Below are the code and all the weights of a small trained network. Each question names an input and a class and asks about switching units off, where a switched-off unit gives its printed mean instead of its output.

import numpy as np


def w(rows, s, z=0):
    codes = np.array(rows[::2]) - 128.0
    scale = np.full(codes.shape[1], s)
    scale[-1] = z or s
    return codes * scale


def f(y):
    return y / 2 * (1 + np.tanh(0.7978845608 * (y + 0.044715 * y**3)))


def log_softmax(a):
    a = a - a.max(-1, keepdims=True)
    return a - np.log(np.exp(a).sum(-1, keepdims=True))


def net(x, mask):
    res = np.array(x, float).reshape(1, 6) / 4 @ E
    y = f(res @ A[0][:, :-1].T + A[0][:, -1])
    res = res + np.where(mask, y, B[0][:, -1]) @ B[0][:, :-1]
    return log_softmax(res[-1] @ U[:, :-1].T + U[:, -1])


A, B = {}, {}
E = w([
[177,188,139],'x0',
[87,192,157],'x1',
[65,191,132],'x2',
[254,141,46],'x3',
[160,201,237],'x4',
[69,150,178],'x5',
],0.0058)
A[0] = w([
[191,79,118,61],'N1',
[107,171,115,163],'N2',
[158,248,133,106],'N3',
[77,99,159,129],'N4',
[152,116,143,155],'N5',
[106,187,135,138],'N6',
[142,38,120,212],'N7',
[102,121,148,97],'N8',
[103,75,163,88],'N9',
[98,103,200,136],'N10',
[176,113,204,106],'N11',
[122,124,60,176],'N12',
[184,160,115,1],'N13',
[182,134,84,61],'N14',
[49,18,95,157],'N15',
[132,138,123,178],'N16',
[103,158,139,117],'N17',
[131,74,54,214],'N18',
[136,186,209,159],'N19',
[165,139,143,54],'N20',
[106,96,119,104],'N21',
[117,108,133,121],'N22',
[113,214,82,125],'N23',
[132,166,152,115],'N24',
],0.015,0.0038)
B[0] = w([
[96,130,123,190],'N1',
[90,106,91,164],'N2',
[151,62,163,211],'N3',
[87,129,228,189],'N4',
[132,149,111,144],'N5',
[95,111,75,184],'N6',
[201,140,100,221],'N7',
[88,140,143,144],'N8',
[146,122,199,149],'N9',
[74,184,139,207],'N10',
[137,226,113,172],'N11',
[144,142,40,198],'N12',
[154,110,246,149],'N13',
[124,100,166,186],'N14',
[253,172,208,242],'N15',
[131,118,102,147],'N16',
[95,128,103,160],'N17',
[202,160,25,253],'N18',
[150,156,23,250],'N19',
[142,143,171,129],'N20',
[172,139,171,137],'N21',
[141,127,152,131],'N22',
[78,49,91,172],'N23',
[145,123,114,158],'N24',
],0.017,0.0063)
U = w([
[79,59,254,3],'0',
[228,80,106,187],'1',
[118,187,107,129],'2',
[46,249,241,115],'3',
[63,49,89,106],'4',
],0.0062,0.0028)

Each question gives the input, the list of numbers given to net, and the class t.
The units are the neurons (one row each of A and B). Each row of codes is followed by its name. A weight is (code - 128) times the scale printed after its matrix; where a second scale follows, it is the last column's (A, B and U).
mask holds one flag per neuron, in row order. A switched-off neuron (its flag False) gives its mean, the last column of its row in B, instead of its output. The means were averaged over made-up inputs and are rounded, as every weight is.
A unit's drop is (log p(t) with every unit on - log p(t) with that unit switched off) / (log p(t) with every unit on - log p(t) with every unit switched off).
The circuit of an input: a set's keep is (log p(t) with only the set's units on - log p(t) with every unit switched off) / (log p(t) with every unit on - log p(t) with every unit switched off). Starting from the 12 units with the biggest drops (on a tie, the unit counted first), units are removed one at a time, each time the one whose removal leaves the highest keep (on an exact tie, the one counted first), for as long as the keep stays at least 0.8.
circuit, biggest first: the units of the circuit, biggest drop first
top k neurons: the k neurons with the biggest drops, biggest first
drop when u is switched off: that unit's drop, to one decimal
input [5,-7,-5,-7,7,-6], class 3: circuit, biggest first : (N18, N11)
input [-6,3,6,-2,8,5], class 4: circuit, biggest first : (N15, N6)
input [6,3,6,5,5,4], class 4: circuit, biggest first : (N23, N15)
input [-3,1,4,1,6,8], class 4: top 2 neurons : (N15, N19)
input [8,-3,-2,-2,8,5], class 2: circuit, biggest first : (N19, N11)
input [-2,6,7,-6,-1,-8], class 3: circuit, biggest first : (N18)
input [2,-6,-7,1,8,6], class 2: top 4 neurons : (N19, N4, N11, N15)
input [-8,6,4,-3,8,-6], class 4: top 2 neurons : (N15, N19)
input [6,3,-4,0,-3,5], class 4: circuit, biggest first : (N15, N18)
input [7,8,-5,5,-2,6], class 4: circuit, biggest first : (N15, N18, N23)
input [8,8,3,6,-8,-4], class 4: circuit, biggest first : (N23, N15)
input [0,-1,7,-5,4,5], class 4: top 3 neurons : (N19, N15, N6)
input [1,-4,3,-5,8,-8], class 3: top 4 neurons : (N18, N12, N7, N11)
input [-8,0,7,4,7,-3], class 4: top 3 neurons : (N15, N18, N7)
input [-4,-8,-6,-7,2,0], class 3: top 2 neurons : (N10, N4)
input [0,8,2,-1,1,-6], class 4: top neuron : (N15)
input [-4,-5,2,-3,0,1], class 3: drop when N19 is switched off : 0.2
input [-7,5,-6,-6,-3,2], class 3: drop when N10 is switched off : 0.1
input [-3,-7,0,1,8,-5], class 3: drop when N12 is switched off : 0.2
